Below are the code and all the weights of a small trained network. Each question names an input and a class and asks about switching units off, where a switched-off unit gives its printed mean instead of its output.

import numpy as np


def w(rows, s, z=0):
    codes = np.array(rows[::2]) - 128.0
    scale = np.full(codes.shape[1], s)
    scale[-1] = z or s
    return codes * scale


def f(y):
    return np.maximum(y, 0)


def log_softmax(a):
    a = a - a.max(-1, keepdims=True)
    return a - np.log(np.exp(a).sum(-1, keepdims=True))


def net(x, mask):
    res = np.array(x, float).reshape(1, 2) / 4 @ E
    y = f(res @ A[0][:, :-1].T + A[0][:, -1])
    res = res + np.where(mask, y, B[0][:, -1]) @ B[0][:, :-1]
    return log_softmax(res[-1] @ U[:, :-1].T + U[:, -1])


A, B = {}, {}
E = w([
[63,151,98,104,98,246,105,167,136,155,85,121],'x0',
[146,182,144,109,94,141,160,93,153,57,212,77],'x1',
],0.011)
A[0] = w([
[78,128,131,85,60,201,121,207,136,140,108,99,83],'neuron 1',
[143,129,150,184,146,71,152,122,62,114,123,101,254],'neuron 2',
[82,158,85,37,62,199,71,184,137,135,108,103,70],'neuron 3',
[49,156,52,92,90,239,108,159,188,132,99,85,93],'neuron 4',
[107,18,60,195,186,104,47,206,51,175,53,248,71],'neuron 5',
[123,210,153,38,36,144,171,155,190,2,217,52,87],'neuron 6',
[92,192,84,82,49,224,101,179,155,176,100,109,89],'neuron 7',
[141,70,98,148,205,85,83,230,37,225,67,226,77],'neuron 8',
[160,198,144,75,63,176,166,71,197,81,218,40,137],'neuron 9',
[151,88,221,219,205,24,144,97,110,139,195,149,94],'neuron 10',
[135,178,139,123,97,115,131,135,209,179,113,175,245],'neuron 11',
[239,77,146,173,164,30,161,103,143,95,146,156,62],'neuron 12',
],0.0045,0.0066)
B[0] = w([
[223,225,99,124,181,111,186,152,65,66,64,57,181],'neuron 1',
[89,117,96,27,99,109,3,157,153,123,110,144,245],'neuron 2',
[176,138,93,153,203,95,199,213,80,65,66,112,186],'neuron 3',
[220,133,128,66,215,48,153,194,84,80,71,58,213],'neuron 4',
[185,124,238,203,111,201,240,58,145,163,166,163,204],'neuron 5',
[120,117,161,210,97,187,218,68,154,190,173,192,241],'neuron 6',
[188,167,93,124,169,54,134,145,62,102,50,60,205],'neuron 7',
[150,118,187,232,109,168,218,90,185,141,147,148,197],'neuron 8',
[99,110,192,202,78,189,139,128,179,185,162,192,254],'neuron 9',
[175,175,89,86,210,66,167,199,70,62,90,48,204],'neuron 10',
[43,54,86,49,92,100,10,57,138,157,156,156,234],'neuron 11',
[217,216,84,124,253,107,208,160,67,84,73,70,192],'neuron 12',
],0.0051,0.0072)
U = w([
[172,135,99,100,158,100,159,170,85,79,117,67,62],'0',
[125,108,166,201,97,161,186,96,173,161,142,179,71],'1',
[63,90,89,36,90,123,7,124,155,132,136,154,254],'2',
],0.013,0.0053)

Each question gives the input, the list of numbers given to net, and the class t.
The units are the neurons (one row each of A and B). Each row of codes is followed by its name. A weight is (code - 128) times the scale printed after its matrix; where a second scale follows, it is the last column's (A, B and U).
mask holds one flag per neuron, in row order. A switched-off neuron (its flag False) gives its mean, the last column of its row in B, instead of its output. The means were averaged over made-up inputs and are rounded, as every weight is.
A unit's drop is (log p(t) with every unit on - log p(t) with that unit switched off) / (log p(t) with every unit on - log p(t) with every unit switched off).
The circuit of an input: a set's keep is (log p(t) with only the set's units on - log p(t) with every unit switched off) / (log p(t) with every unit on - log p(t) with every unit switched off). Starting from all 12 units, units are removed one at a time, each time the one whose removal leaves the highest keep (on an exact tie, the one counted first), for as long as the keep stays at least 0.8.
units of the circuit, in order: the units of the circuit, biggest drop first
top k neurons: the k neurons with the biggest drops, biggest first
drop of u: that unit's drop, to one decimal
input [2,3], class 2: top neuron -> neuron 5
input [4,-4], class 0: units of the circuit, in order -> neuron 9; neuron 4
input [3,1], class 2: top 3 neurons -> neuron 12; neuron 10; neuron 5
input [1,3], class 2: top 2 neurons -> neuron 5; neuron 8
input [4,-7], class 1: top 2 neurons -> neuron 5; neuron 8
input [4,-5], class 1: top 4 neurons -> neuron 5; neuron 8; neuron 10; neuron 12
input [-3,-6], class 1: top 2 neurons -> neuron 5; neuron 8
input [4,-3], class 0: top 2 neurons -> neuron 9; neuron 6
input [-2,-3], class 2: top 2 neurons -> neuron 6; neuron 9
input [8,-6], class 0: drop of neuron 4 -> 0.1
input [2,6], class 1: drop of neuron 6 -> 0.2
input [3,-7], class 1: drop of neuron 5 -> 0.2
